Below is a small trained network, with its code and all its weights. Each question gives an input and a target symbol and asks what happens when units are switched off, that is, made to give their printed mean instead of their output.

import numpy as np


def w(rows, s, z=0):
    codes = np.array(rows[::2]) - 128.0
    scale = np.full(codes.shape[1], s)
    scale[-1] = z or s
    return codes * scale


def norm(h):
    return h / np.sqrt((h * h).mean(-1, keepdims=True) + 1e-5)


def softmax(a):
    e = np.exp(a - a.max(-1, keepdims=True))
    return e / e.sum(-1, keepdims=True)


def log_softmax(a):
    a = a - a.max(-1, keepdims=True)
    return a - np.log(np.exp(a).sum(-1, keepdims=True))


def net(x, mask):
    ids = ['αδεζηθλμξστφψω'.index(c) for c in x.split()]
    T = len(ids)
    res = E[ids] + P[:T]
    u = 0
    for l in range(3):
        r = norm(res)
        for j in range(2):
            rows = slice(2 * j, 2 * j + 2)
            q, k, v = (r @ M[l][rows].T for M in (Q, K, V))
            z = softmax(np.where(np.tri(T) > 0, q @ k.T / 2**0.5, -1e9)) @ v
            o = O[l][rows]
            res = res + np.where(mask[u + j], z, o[:, -1]) @ o[:, :-1]
        u += 2
    return log_softmax(norm(res)[-1] @ U[:, :-1].T + U[:, -1])


Q, K, V, O = {}, {}, {}, {}
E = w([
[134,146,243,189,119,134,51,74],'α',
[165,187,121,97,68,111,187,112],'δ',
[125,151,85,174,54,147,210,141],'ε',
[109,117,156,160,123,164,96,80],'ζ',
[96,176,143,175,154,83,131,131],'η',
[191,90,170,29,126,153,79,39],'θ',
[100,168,61,56,183,107,162,94],'λ',
[138,133,169,87,197,93,69,125],'μ',
[87,207,180,101,137,144,152,61],'ξ',
[163,218,137,175,110,60,118,109],'σ',
[6,177,168,162,171,167,159,59],'τ',
[66,90,162,81,145,178,152,138],'φ',
[192,102,230,154,47,143,102,133],'ψ',
[254,105,92,96,73,101,126,135],'ω',
],0.0021)
P = w([
[138,102,129,146,141,161,76,48],'0',
[82,193,151,96,96,127,127,118],'1',
[90,147,164,92,100,96,164,98],'2',
[116,146,168,111,148,114,203,101],'3',
[154,179,146,136,169,178,159,91],'4',
[117,206,108,100,101,174,88,138],'5',
[88,157,113,77,57,82,104,130],'6',
[121,88,154,111,123,65,186,103],'7',
[163,129,146,141,186,139,199,112],'8',
[165,197,104,132,149,193,127,167],'9',
[104,177,119,56,7,148,88,197],'10',
[103,90,170,59,40,48,155,179],'11',
[148,79,180,134,155,106,252,148],'12',
],0.0034)
Q[0] = w([
[47,122,138,58,33,35,98,132],'0.h0',
[133,191,75,109,108,191,44,161],'0.h0',
[178,88,161,181,223,139,220,88],'0.h1',
[184,182,78,149,174,246,88,163],'0.h1',
],0.012)
K[0] = w([
[164,60,163,166,195,98,224,83],'0.h0',
[51,74,159,85,38,2,140,84],'0.h0',
[154,218,86,127,124,230,41,202],'0.h1',
[36,156,126,53,3,65,68,132],'0.h1',
],0.0086)
V[0] = w([
[160,208,98,37,227,84,125,107],'0.h0',
[208,141,143,67,2,141,194,94],'0.h0',
[181,219,177,224,84,73,66,133],'0.h1',
[98,158,1,191,114,110,188,105],'0.h1',
],0.0046)
O[0] = w([
[162,205,154,115,88,253,102,204,178],'0.h0',
[137,54,243,111,99,120,164,147,251],'0.h0',
[71,115,122,50,20,62,50,163,157],'0.h1',
[138,80,114,125,72,241,111,46,86],'0.h1',
],0.0051,0.0031)
Q[1] = w([
[150,174,250,86,68,136,254,104],'1.h0',
[107,35,52,194,181,163,90,130],'1.h0',
[85,141,153,70,92,42,134,182],'1.h1',
[90,112,128,115,128,2,197,127],'1.h1',
],0.0075)
K[1] = w([
[128,136,46,160,209,73,15,77],'1.h0',
[90,162,152,88,43,140,203,211],'1.h0',
[142,106,128,122,59,113,3,120],'1.h1',
[180,6,127,141,152,94,28,98],'1.h1',
],0.0073)
V[1] = w([
[133,86,254,108,138,148,142,87],'1.h0',
[83,65,74,146,83,162,203,88],'1.h0',
[96,171,99,163,120,138,230,164],'1.h1',
[31,225,216,119,119,149,167,79],'1.h1',
],0.0049)
O[1] = w([
[97,107,47,200,155,152,248,88,186],'1.h0',
[52,72,184,105,84,167,145,94,93],'1.h0',
[121,1,26,75,160,72,131,167,84],'1.h1',
[161,191,74,14,64,19,216,91,253],'1.h1',
],0.0046,0.003)
Q[2] = w([
[31,80,98,155,166,105,16,125],'2.h0',
[48,110,35,132,185,151,2,134],'2.h0',
[148,146,134,6,81,110,219,102],'2.h1',
[157,60,126,231,128,201,57,164],'2.h1',
],0.0071)
K[2] = w([
[219,151,126,57,87,131,219,211],'2.h0',
[171,108,152,56,99,76,242,216],'2.h0',
[108,179,148,208,185,106,60,45],'2.h1',
[135,143,116,88,108,116,215,255],'2.h1',
],0.0072)
V[2] = w([
[145,124,96,155,253,231,183,115],'2.h0',
[153,234,49,91,70,208,88,79],'2.h0',
[116,216,153,244,196,109,68,42],'2.h1',
[186,84,208,212,99,226,112,181],'2.h1',
],0.0038)
O[2] = w([
[171,111,204,54,208,102,109,114,85],'2.h0',
[204,96,89,126,129,241,137,69,140],'2.h0',
[181,50,154,254,126,143,107,122,252],'2.h1',
[146,212,160,139,114,216,139,206,85],'2.h1',
],0.0046,0.0043)
U = w([
[133,170,144,156,134,118,104,72,251],'α',
[147,150,129,96,100,112,174,134,163],'δ',
[79,87,162,93,103,162,194,147,139],'ε',
[145,59,185,198,121,174,108,188,114],'ζ',
[100,143,127,85,61,176,33,136,106],'η',
[181,103,90,179,236,104,187,140,93],'θ',
[152,129,120,51,191,254,122,129,108],'λ',
[157,193,70,78,161,121,57,248,110],'μ',
[133,119,14,98,125,84,141,51,69],'ξ',
[92,169,50,121,73,185,81,114,108],'σ',
[122,12,127,122,95,139,124,26,74],'τ',
[77,66,172,99,182,39,91,173,120],'φ',
[45,137,88,170,96,53,106,198,90],'ψ',
[168,198,215,167,180,165,174,203,67],'ω',
],0.0085,0.013)

Each question gives the input, a string of symbols that net reads in full, and the target symbol t.
The units are the heads (2 rows each of Q, K, V and O). Each row of codes is followed by its name. A weight is (code - 128) times the scale printed after its matrix; where a second scale follows, it is the last column's (O and U).
mask holds one flag per head, layer by layer. A switched-off head (its flag False) gives its mean, the last column of its rows in O, instead of its output. The means were averaged over made-up inputs and are rounded, as every weight is.
A unit's drop is (log p(t) with every unit on - log p(t) with that unit switched off) / (log p(t) with every unit on - log p(t) with every unit switched off).
The circuit of an input: a set's keep is (log p(t) with only the set's units on - log p(t) with every unit switched off) / (log p(t) with every unit on - log p(t) with every unit switched off). Starting from all 6 units, units are removed one at a time, each time the one whose removal leaves the highest keep (on an exact tie, the one counted first), for as long as the keep stays at least 0.8.
circuit, biggest first: the units of the circuit, biggest drop first
unit that matters most: the unit with the biggest drop
heads that matter: for each layer, one digit per head in row order, 1 if its drop is at least 0.15 and else 0, layers parted by /
input θ θ φ φ η ω δ λ φ ξ μ σ, target θ: heads that matter => 01 / 00 / 00
input λ τ φ, target λ: circuit, biggest first => [0.h0; 2.h0]
input ξ μ δ φ σ ψ μ η ζ τ η θ, target ξ: heads that matter => 10 / 01 / 01
input φ μ φ η, target θ: circuit, biggest first => [0.h1]
input μ σ ζ ω ζ λ ε μ μ ζ ω θ, target μ: circuit, biggest first => [0.h0; 1.h0]
input ε μ φ φ ω δ φ ξ ξ σ, target θ: heads that matter => 01 / 01 / 00
input τ θ φ ψ μ α ψ λ δ ε φ φ, target τ: circuit, biggest first => [2.h1; 0.h0; 2.h0]
input η σ ε φ η, target η: heads that matter => 11 / 10 / 00
input α φ σ σ σ θ α μ τ ε μ, target μ: heads that matter => 11 / 10 / 00
input θ φ φ ψ θ ω φ ψ ξ θ, target θ: circuit, biggest first => [0.h1; 1.h0]
input ε τ μ ζ η ζ θ ε ε φ δ, target ε: heads that matter => 11 / 10 / 01
input α ε ε ε θ, target τ: circuit, biggest first => [0.h1; 0.h0]
input φ φ ψ η φ ω, target φ: heads that matter => 01 / 00 / 00
input ω μ ω δ θ η, target ω: unit that matters most => 1.h1
input δ μ ζ φ ω ζ φ α θ η, target θ: circuit, biggest first => [0.h1; 1.h1]
input θ η ω, target θ: circuit, biggest first => [1.h0; 0.h1]
input τ τ ξ δ η, target ξ: heads that matter => 00 / 01 / 00
input λ φ ξ ζ ω λ θ τ ω, target λ: heads that matter => 11 / 00 / 10
input ω φ ψ τ, target ω: circuit, biggest first => [1.h1; 2.h1]
input φ ζ ζ ζ σ δ ξ ψ τ, target φ: heads that matter => 11 / 01 / 10
input ψ μ φ, target ψ: heads that matter => 01 / 00 / 10
input ε α ξ ξ ε ζ ξ ψ ξ ε, target ε: heads that matter => 11 / 10 / 00
input θ δ ω ξ μ φ θ μ φ φ, target θ: unit that matters most => 1.h0
input τ μ ζ φ ψ ψ θ φ λ, target φ: heads that matter => 11 / 00 / 00
input φ φ α ψ ε ξ, target φ: circuit, biggest first => [0.h1; 2.h0]
input ζ δ φ ε ω τ δ ε, target ζ: circuit, biggest first => [0.h0; 1.h1; 2.h1]
